Below are the code and all the weights of a small trained network. Each question names an input and a class and asks about switching units off, where a switched-off unit gives its printed mean instead of its output.

import numpy as np


def w(rows, s, z=0):
    codes = np.array(rows[::2]) - 128.0
    scale = np.full(codes.shape[1], s)
    scale[-1] = z or s
    return codes * scale


def norm(h):
    return h / np.sqrt((h * h).mean(-1, keepdims=True) + 1e-5)


def f(y):
    return y / 2 * (1 + np.tanh(0.7978845608 * (y + 0.044715 * y**3)))


def log_softmax(a):
    a = a - a.max(-1, keepdims=True)
    return a - np.log(np.exp(a).sum(-1, keepdims=True))


def net(x, mask):
    res = np.array(x, float).reshape(1, 8) / 4 @ E
    u = 0
    for l in range(2):
        y = f(norm(res) @ A[l][:, :-1].T + A[l][:, -1])
        res = res + np.where(mask[u : u + 15], y, B[l][:, -1]) @ B[l][:, :-1]
        u += 15
    return log_softmax(norm(res)[-1] @ U[:, :-1].T + U[:, -1])


A, B = {}, {}
E = w([
[128,125,133,131,128],'x0',
[87,61,155,123,7],'x1',
[131,135,127,127,126],'x2',
[125,125,126,124,129],'x3',
[128,129,127,125,127],'x4',
[216,19,88,107,123],'x5',
[114,103,24,222,164],'x6',
[129,129,128,127,127],'x7',
],0.013)
A[0] = w([
[174,43,117,33,131,124],'0.n0',
[103,92,79,232,124,197],'0.n1',
[239,106,60,108,223,6],'0.n2',
[251,21,104,106,137,189],'0.n3',
[106,156,142,219,99,44],'0.n4',
[194,96,126,104,142,80],'0.n5',
[86,72,112,194,2,155],'0.n6',
[102,74,148,144,2,187],'0.n7',
[180,157,136,148,157,8],'0.n8',
[174,101,41,241,96,96],'0.n9',
[136,100,83,199,148,195],'0.n10',
[113,157,142,66,163,42],'0.n11',
[96,197,188,129,66,69],'0.n12',
[140,194,183,88,170,20],'0.n13',
[69,111,87,206,100,68],'0.n14',
],0.014,0.011)
B[0] = w([
[124,172,188,168,138,197],'0.n0',
[119,142,108,172,157,212],'0.n1',
[85,60,155,165,174,173],'0.n2',
[168,76,81,138,65,253],'0.n3',
[154,113,121,94,161,134],'0.n4',
[132,134,218,156,166,148],'0.n5',
[132,113,153,7,190,210],'0.n6',
[124,151,137,124,82,225],'0.n7',
[127,109,140,52,103,123],'0.n8',
[85,109,60,97,131,186],'0.n9',
[85,134,134,155,124,200],'0.n10',
[111,88,155,148,192,131],'0.n11',
[82,163,119,110,120,159],'0.n12',
[114,80,151,91,213,147],'0.n13',
[141,162,197,131,204,152],'0.n14',
],0.018,0.014)
A[1] = w([
[177,109,251,217,135,17],'1.n0',
[161,121,215,223,147,23],'1.n1',
[171,166,205,169,136,122],'1.n2',
[151,113,205,190,182,92],'1.n3',
[207,167,144,206,182,149],'1.n4',
[153,177,77,221,119,162],'1.n5',
[131,66,38,73,130,50],'1.n6',
[86,142,138,200,149,27],'1.n7',
[180,35,64,146,28,2],'1.n8',
[142,155,110,112,170,182],'1.n9',
[43,122,182,126,177,29],'1.n10',
[75,141,91,98,215,105],'1.n11',
[28,130,45,106,50,132],'1.n12',
[233,146,152,99,53,40],'1.n13',
[168,37,129,111,123,235],'1.n14',
],0.017,0.0096)
B[1] = w([
[184,152,35,11,177,167],'1.n0',
[241,249,44,11,105,150],'1.n1',
[160,119,23,104,179,159],'1.n2',
[136,188,60,45,36,171],'1.n3',
[120,158,12,130,48,180],'1.n4',
[50,188,102,204,138,184],'1.n5',
[229,124,27,107,116,160],'1.n6',
[158,232,152,161,114,147],'1.n7',
[74,239,186,61,234,196],'1.n8',
[177,74,160,158,136,184],'1.n9',
[51,71,208,122,230,179],'1.n10',
[162,103,241,86,176,238],'1.n11',
[216,201,46,114,56,193],'1.n12',
[124,59,219,196,100,178],'1.n13',
[177,88,126,165,101,253],'1.n14',
],0.014,0.011)
U = w([
[22,129,237,54,244,230],'0',
[237,94,22,78,113,255],'1',
[11,238,112,227,241,31],'2',
[91,35,13,245,131,134],'3',
[20,238,198,20,51,29],'4',
[190,28,224,152,2,34],'5',
],0.019,0.0053)

Each question gives the input, the list of numbers given to net, and the class t.
The units are the neurons (one row each of A and B). Each row of codes is followed by its name. A weight is (code - 128) times the scale printed after its matrix; where a second scale follows, it is the last column's (A, B and U).
mask holds one flag per neuron, layer by layer. A switched-off neuron (its flag False) gives its mean, the last column of its row in B, instead of its output. The means were averaged over made-up inputs and are rounded, as every weight is.
A unit's drop is (log p(t) with every unit on - log p(t) with that unit switched off) / (log p(t) with every unit on - log p(t) with every unit switched off).
The circuit of an input: a set's keep is (log p(t) with only the set's units on - log p(t) with every unit switched off) / (log p(t) with every unit on - log p(t) with every unit switched off). Starting from the 12 units with the biggest drops (on a tie, the unit counted first), units are removed one at a time, each time the one whose removal leaves the highest keep (on an exact tie, the one counted first), for as long as the keep stays at least 0.8.
units of the circuit, in order: the units of the circuit, biggest drop first
unit that matters most: the unit with the biggest drop
k most important neurons: the k neurons with the biggest drops, biggest first
top k neurons in layer l: the k neurons of layer l with the biggest drops, biggest first
drop when u is switched off: that unit's drop, to one decimal
input [0,1,1,3,-5,-7,2,4], class 0: unit that matters most => 0.n3
input [2,0,7,-8,-5,1,6,-2], class 3: 2 most important neurons => [0.n1 0.n9]
input [-7,8,1,5,-4,0,5,4], class 0: 3 most important neurons => [0.n6 0.n14 0.n3]
input [8,8,2,0,-2,-1,6,-2], class 0: 2 most important neurons => [0.n6 0.n14]
input [5,8,-3,8,6,-4,1,-8], class 0: 2 most important neurons => [0.n6 0.n3]
input [3,-4,2,-4,6,-1,1,-7], class 2: 3 most important neurons => [0.n6 0.n9 0.n3]
input [-7,8,0,8,1,0,-3,-2], class 4: 3 most important neurons => [0.n3 0.n6 0.n7]
input [6,3,-8,-7,2,1,8,5], class 1: 3 most important neurons => [0.n9 0.n6 0.n0]
input [-5,4,8,-2,7,0,6,-8], class 0: 3 most important neurons => [0.n14 0.n6 0.n3]
input [-2,3,-8,4,8,4,0,2], class 5: 2 most important neurons => [0.n0 1.n13]
input [-1,1,-1,5,-8,1,-3,-8], class 5: 2 most important neurons => [1.n13 0.n1]
input [5,-3,-5,6,-7,-1,1,-2], class 2: 2 most important neurons => [0.n6 0.n3]
input [-3,0,-8,7,5,4,7,0], class 3: 2 most important neurons => [0.n1 0.n10]
input [-4,4,-6,5,0,7,-1,1], class 5: units of the circuit, in order => [0.n0]
input [-5,0,3,3,-2,-8,-8,2], class 0: top 2 neurons in layer 0 => [0.n3 0.n13]
input [-5,3,-8,-8,2,1,-2,6], class 5: drop when 1.n13 is switched off => 0.1
input [8,-3,0,-1,5,-1,1,4], class 2: drop when 0.n3 is switched off => 0.1
input [7,2,-7,7,-5,5,-1,-1], class 5: drop when 0.n3 is switched off => 1.6
